Each row has two labels, one from each of two sets.
3.78 -0.89 0.89 -1.47 -1.77 -0.78 2.61 -1.50 -0.03 3.51 3.11 0.00 0.19 -1.68 0.40 -4.11 -1.23 -0.70 0.55 0.99 -0.15 -3.33 1.46 1.50 -2.05 4.09 -0.32 0.46 2.34 -1.64 -3.50 -1.54 -2.24 -0.90 -2.80 -2.29 -2.29 0.06 -0.41 1.34 -0.52 -1.53 0.45 -2.10 1.15 0.34
<79>/J
0.69 -0.25 -3.69 2.25 -1.03 1.59 2.72 0.95 3.73 1.00 -1.96 -4.85 -0.30 0.96 1.71 -0.96 2.99 -1.01 1.46 -0.96 -1.95 1.69 -0.25 -2.54 1.27 -2.72 -2.28 1.21 1.59 2.42 2.23 3.03 0.01 -2.21 -0.21 -0.10 -2.31 -1.26 -0.19 2.14 -3.35 3.11 -0.78 -2.52 1.91 -1.46
<76>/E
1.98 -1.86 -2.15 -0.46 -0.80 -0.97 2.73 -1.59 0.38 1.76 1.86 1.38 0.00 -1.25 -0.19 -2.15 -0.26 -2.00 1.91 -1.72 0.01 -0.98 0.19 0.47 -0.64 1.22 -1.61 1.02 3.96 0.32 -0.99 -0.66 -1.16 -2.52 -2.15 -0.86 -1.65 2.85 -0.34 2.11 -1.70 -0.63 0.57 -1.10 0.77 -1.59
<87>/J
0.90 -1.99 -3.76 1.35 -0.90 0.72 1.44 1.51 1.80 2.75 -0.70 -3.56 -0.62 0.75 1.17 -1.46 2.11 -1.15 1.21 -1.02 -2.11 2.10 0.81 -0.58 1.34 -1.79 -2.82 -0.18 1.67 1.47 1.53 1.15 -0.21 -2.07 -1.48 -0.31 -2.01 0.16 -0.26 1.61 -2.42 2.14 -1.17 -2.67 1.62 0.18
<76>/E
-0.43 0.38 -3.36 1.58 -0.39 1.47 1.67 0.67 2.54 -0.35 -3.13 -4.14 0.75 1.40 1.55 0.24 2.02 -0.01 0.71 -1.06 -0.14 1.61 -0.71 -1.88 2.01 -2.27 -1.14 -0.05 1.11 2.29 1.65 3.98 -0.15 -1.93 -0.13 0.39 -1.18 -1.02 0.67 1.38 -2.16 2.45 -0.37 -0.70 0.93 -0.61
<76>/E
2.16 0.27 1.07 -1.69 0.60 -0.68 2.08 -1.61 -0.79 1.72 3.39 0.92 0.65 -3.01 0.44 -2.03 -1.90 -0.96 0.24 0.17 0.61 -3.69 1.22 0.75 -2.39 3.72 0.59 -0.13 -0.73 0.96 -3.86 -1.24 -2.23 -1.68 -2.62 -2.71 -3.10 0.04 0.08 2.38 0.33 -0.04 0.73 -2.16 -0.10 -0.26
<87>/J
1.86 0.00 -1.53 2.22 -1.05 1.63 1.53 0.16 2.23 1.44 -1.66 -3.54 0.31 1.38 1.67 -2.83 2.05 0.67 0.71 -0.58 -0.41 -0.43 0.05 -1.13 0.78 -0.47 -0.57 -0.16 0.98 -0.61 0.53 3.72 -1.04 -1.94 -1.14 -1.02 -1.81 -1.72 -0.41 1.19 -1.45 1.68 -0.19 -1.79 1.52 1.29
<76>/J
-3.05 1.73 1.21 -0.88 1.93 -0.19 -1.36 4.80 -0.84 -0.73 1.49 -1.58 -2.07 -2.77 -0.10 4.45 -1.06 -0.62 -2.16 1.29 -3.18 1.62 1.02 -1.84 -1.06 -1.79 -1.20 -0.31 -6.04 5.98 -0.03 -4.25 1.44 2.27 1.77 0.11 -1.06 -0.60 0.81 1.03 2.81 2.14 -1.55 -1.77 -1.70 -2.55
<87>/X
-1.36 0.65 -0.26 0.61 -0.82 0.61 -0.45 1.57 1.01 0.86 -0.81 -2.95 -1.27 0.25 0.84 0.79 0.81 0.32 -0.87 1.29 -1.98 1.64 0.40 -0.63 0.11 -1.97 -1.02 0.04 -1.54 1.76 1.23 -0.97 0.67 1.91 1.15 0.66 0.41 -1.74 -0.09 -0.35 0.70 1.11 -1.57 -1.55 0.43 -0.07
<76>/X
-0.19 -0.61 -1.76 1.24 0.13 0.12 -0.03 -0.92 0.61 -1.81 -1.89 2.02 1.01 2.02 -0.95 0.44 1.13 -0.19 1.34 -2.23 1.55 0.71 -1.26 -0.69 1.71 -1.64 0.15 0.32 2.58 -1.10 1.97 3.04 0.67 -1.79 0.15 0.83 0.95 1.53 0.26 0.02 -2.26 -0.31 1.07 2.30 0.34 -0.10
<76>/E
1.59 0.11 -1.36 1.08 -0.94 1.50 1.90 0.26 1.74 2.45 -0.51 -4.02 0.81 0.22 2.00 -3.13 1.34 -0.39 0.49 -0.72 -0.60 -0.40 0.59 -0.98 0.09 0.33 -0.90 -0.81 0.25 0.90 -0.73 2.49 -1.34 -2.17 -2.06 -1.43 -2.83 -1.57 -0.15 1.81 -1.59 2.04 -0.40 -2.88 1.57 1.03
<76>/J
-1.35 0.59 3.00 -1.79 2.47 -0.63 -2.38 0.86 -3.68 0.83 2.77 1.93 -0.47 -2.53 -0.61 1.18 -2.68 0.12 -2.18 1.68 -0.58 -1.28 1.12 0.58 -1.59 1.34 0.01 -2.15 -5.84 1.96 -2.50 -3.64 0.12 2.01 -0.57 -0.79 -0.73 5.61 0.34 -0.65 3.90 0.13 -0.72 -0.65 -1.38 0.66
<79>/X
